Here is a tiny trained network, its code and every weight. The questions are about switching its units off for an input and a class, where a switched-off unit gives its printed mean instead of its output.

import numpy as np


def w(rows, s, z=0):
    codes = np.array(rows[::2]) - 128.0
    scale = np.full(codes.shape[1], s)
    scale[-1] = z or s
    return codes * scale


def norm(h):
    return h / np.sqrt((h * h).mean(-1, keepdims=True) + 1e-5)


def f(y):
    return np.maximum(y, 0)


def log_softmax(a):
    a = a - a.max(-1, keepdims=True)
    return a - np.log(np.exp(a).sum(-1, keepdims=True))


def net(x, mask):
    res = np.array(x, float).reshape(1, 8) / 4 @ E
    u = 0
    for l in range(3):
        y = f(norm(res) @ A[l][:, :-1].T + A[l][:, -1])
        res = res + np.where(mask[u : u + 8], y, B[l][:, -1]) @ B[l][:, :-1]
        u += 8
    return log_softmax(norm(res)[-1] @ U[:, :-1].T + U[:, -1])


A, B = {}, {}
E = w([
[151,96,158,167,117,159,118,158],'x0',
[147,143,124,182,126,152,118,98],'x1',
[194,108,48,94,112,114,32,189],'x2',
[134,154,117,177,250,132,36,76],'x3',
[143,116,106,172,132,2,247,106],'x4',
[183,125,102,67,85,170,185,67],'x5',
[52,230,55,86,172,115,86,171],'x6',
[113,172,110,72,182,107,170,116],'x7',
],0.0059)
A[0] = w([
[85,184,164,141,105,99,165,133,176],'L0N0',
[70,131,132,91,159,163,45,86,113],'L0N1',
[142,187,78,55,80,77,177,232,136],'L0N2',
[139,173,137,74,105,68,159,214,44],'L0N3',
[193,149,82,133,92,136,113,112,160],'L0N4',
[25,194,158,114,175,146,54,119,3],'L0N5',
[120,155,153,96,48,255,179,196,119],'L0N6',
[71,149,63,115,218,108,193,57,73],'L0N7',
],0.0079,0.0034)
B[0] = w([
[144,96,123,150,93,109,94,47,204],'L0N0',
[128,136,67,152,158,189,94,227,205],'L0N1',
[72,62,75,126,118,123,20,65,253],'L0N2',
[89,36,87,151,196,112,48,78,186],'L0N3',
[149,72,105,128,90,152,106,118,197],'L0N4',
[98,114,96,188,132,177,254,233,198],'L0N5',
[42,16,135,124,156,115,97,75,234],'L0N6',
[109,144,211,47,173,90,157,123,220],'L0N7',
],0.0082,0.0055)
A[1] = w([
[92,255,129,127,199,165,104,205,4],'L1N0',
[117,97,185,175,79,30,158,174,84],'L1N1',
[200,133,53,137,140,116,85,115,24],'L1N2',
[103,153,18,46,76,119,124,128,140],'L1N3',
[139,62,101,132,94,77,96,93,191],'L1N4',
[121,111,116,71,59,117,183,27,88],'L1N5',
[102,112,12,54,86,44,180,145,30],'L1N6',
[231,168,80,149,99,153,107,180,52],'L1N7',
],0.0078,0.0023)
B[1] = w([
[102,98,1,105,156,181,167,223,173],'L1N0',
[66,52,194,134,138,209,123,119,175],'L1N1',
[236,129,186,151,123,142,113,119,168],'L1N2',
[128,74,159,187,171,114,92,133,187],'L1N3',
[120,163,146,205,100,164,197,141,253],'L1N4',
[238,137,141,152,132,112,147,148,206],'L1N5',
[78,117,169,121,188,206,29,137,179],'L1N6',
[166,159,180,76,76,5,143,67,156],'L1N7',
],0.0085,0.0073)
A[2] = w([
[149,139,102,134,79,89,115,117,72],'L2N0',
[163,122,56,51,138,153,2,130,221],'L2N1',
[144,107,151,68,102,142,135,58,115],'L2N2',
[130,167,172,115,209,122,128,85,104],'L2N3',
[232,117,113,95,116,159,75,140,4],'L2N4',
[140,152,133,108,42,158,215,68,46],'L2N5',
[105,152,176,78,188,86,202,77,128],'L2N6',
[71,193,108,97,144,71,83,97,99],'L2N7',
],0.0091,0.0016)
B[2] = w([
[113,178,75,94,173,187,187,115,137],'L2N0',
[18,98,168,179,152,130,126,92,254],'L2N1',
[122,140,76,70,117,42,181,188,182],'L2N2',
[117,89,131,119,141,78,146,232,176],'L2N3',
[105,151,212,63,94,130,56,63,191],'L2N4',
[218,141,102,162,86,151,209,126,174],'L2N5',
[66,209,103,69,130,35,60,157,197],'L2N6',
[165,102,219,171,1,152,185,80,151],'L2N7',
],0.0082,0.0065)
U = w([
[129,132,80,151,140,123,125,100,105],'0',
[114,165,142,81,144,47,161,137,128],'1',
[160,209,5,87,86,156,114,101,19],'2',
[213,111,156,133,75,128,180,90,129],'3',
[147,232,13,92,69,162,116,102,2],'4',
[165,171,160,112,107,142,52,83,116],'5',
[122,172,22,142,170,180,146,217,138],'6',
[60,69,140,138,136,150,90,115,146],'7',
],0.022,0.032)

Each question gives the input, the list of numbers given to net, and the class t.
The units are the neurons (one row each of A and B). Each row of codes is followed by its name. A weight is (code - 128) times the scale printed after its matrix; where a second scale follows, it is the last column's (A, B and U).
mask holds one flag per neuron, layer by layer. A switched-off neuron (its flag False) gives its mean, the last column of its row in B, instead of its output. The means were averaged over made-up inputs and are rounded, as every weight is.
A unit's drop is (log p(t) with every unit on - log p(t) with that unit switched off) / (log p(t) with every unit on - log p(t) with every unit switched off).
The circuit of an input: a set's keep is (log p(t) with only the set's units on - log p(t) with every unit switched off) / (log p(t) with every unit on - log p(t) with every unit switched off). Starting from the 12 units with the biggest drops (on a tie, the unit counted first), units are removed one at a time, each time the one whose removal leaves the highest keep (on an exact tie, the one counted first), for as long as the keep stays at least 0.8.
circuit, biggest first: the units of the circuit, biggest drop first
top k neurons: the k neurons with the biggest drops, biggest first
k most important neurons of layer l: the k neurons of layer l with the biggest drops, biggest first
drop when u is switched off: that unit's drop, to one decimal
input [6,-1,-4,-8,8,8,7,-2], class 7: circuit, biggest first : (L1N6)
input [6,-2,-3,7,5,-1,4,2], class 1: circuit, biggest first : (L0N7 L2N6)
input [-3,4,-8,-5,-4,6,-2,6], class 1: top 2 neurons : (L2N6 L2N2)
input [-3,0,1,3,8,-8,3,-3], class 1: circuit, biggest first : (L0N7 L2N1)
input [-3,-4,7,7,4,5,-5,7], class 1: circuit, biggest first : (L0N7 L0N2)
input [6,5,-7,-5,5,0,-1,8], class 1: top 3 neurons : (L2N6 L0N7 L0N4)
input [-8,-5,-8,4,4,-8,6,-2], class 6: top 2 neurons : (L0N5 L1N0)
input [-6,-5,7,6,3,2,-5,7], class 1: 3 most important neurons of layer 0 : (L0N7 L0N1 L0N5)
input [-3,-3,7,3,0,-8,-8,-7], class 5: 2 most important neurons of layer 0 : (L0N6 L0N5)
input [-8,-7,0,-1,4,-2,3,6], class 7: top 3 neurons : (L0N2 L1N6 L0N3)
input [-6,-2,2,7,-8,8,-1,8], class 6: top 4 neurons : (L1N0 L0N5 L0N2 L0N1)
input [8,5,-1,5,8,-5,-3,4], class 1: 2 most important neurons of layer 1 : (L1N6 L1N3)
input [-5,8,3,6,6,-3,-8,3], class 3: 3 most important neurons of layer 2 : (L2N1 L2N2 L2N4)
input [-8,6,5,2,8,2,-5,7], class 1: circuit, biggest first : (L0N7)
input [4,0,3,6,-4,2,-7,8], class 5: 2 most important neurons of layer 1 : (L1N2 L1N7)
input [4,5,-5,6,8,-1,-8,5], class 1: top 2 neurons : (L2N6 L0N7)
input [1,6,8,-3,-2,-1,-3,-2], class 3: 3 most important neurons of layer 1 : (L1N4 L1N6 L1N7)
input [-2,8,-2,4,5,4,-2,-3], class 3: drop when L1N5 is switched off : 0.1
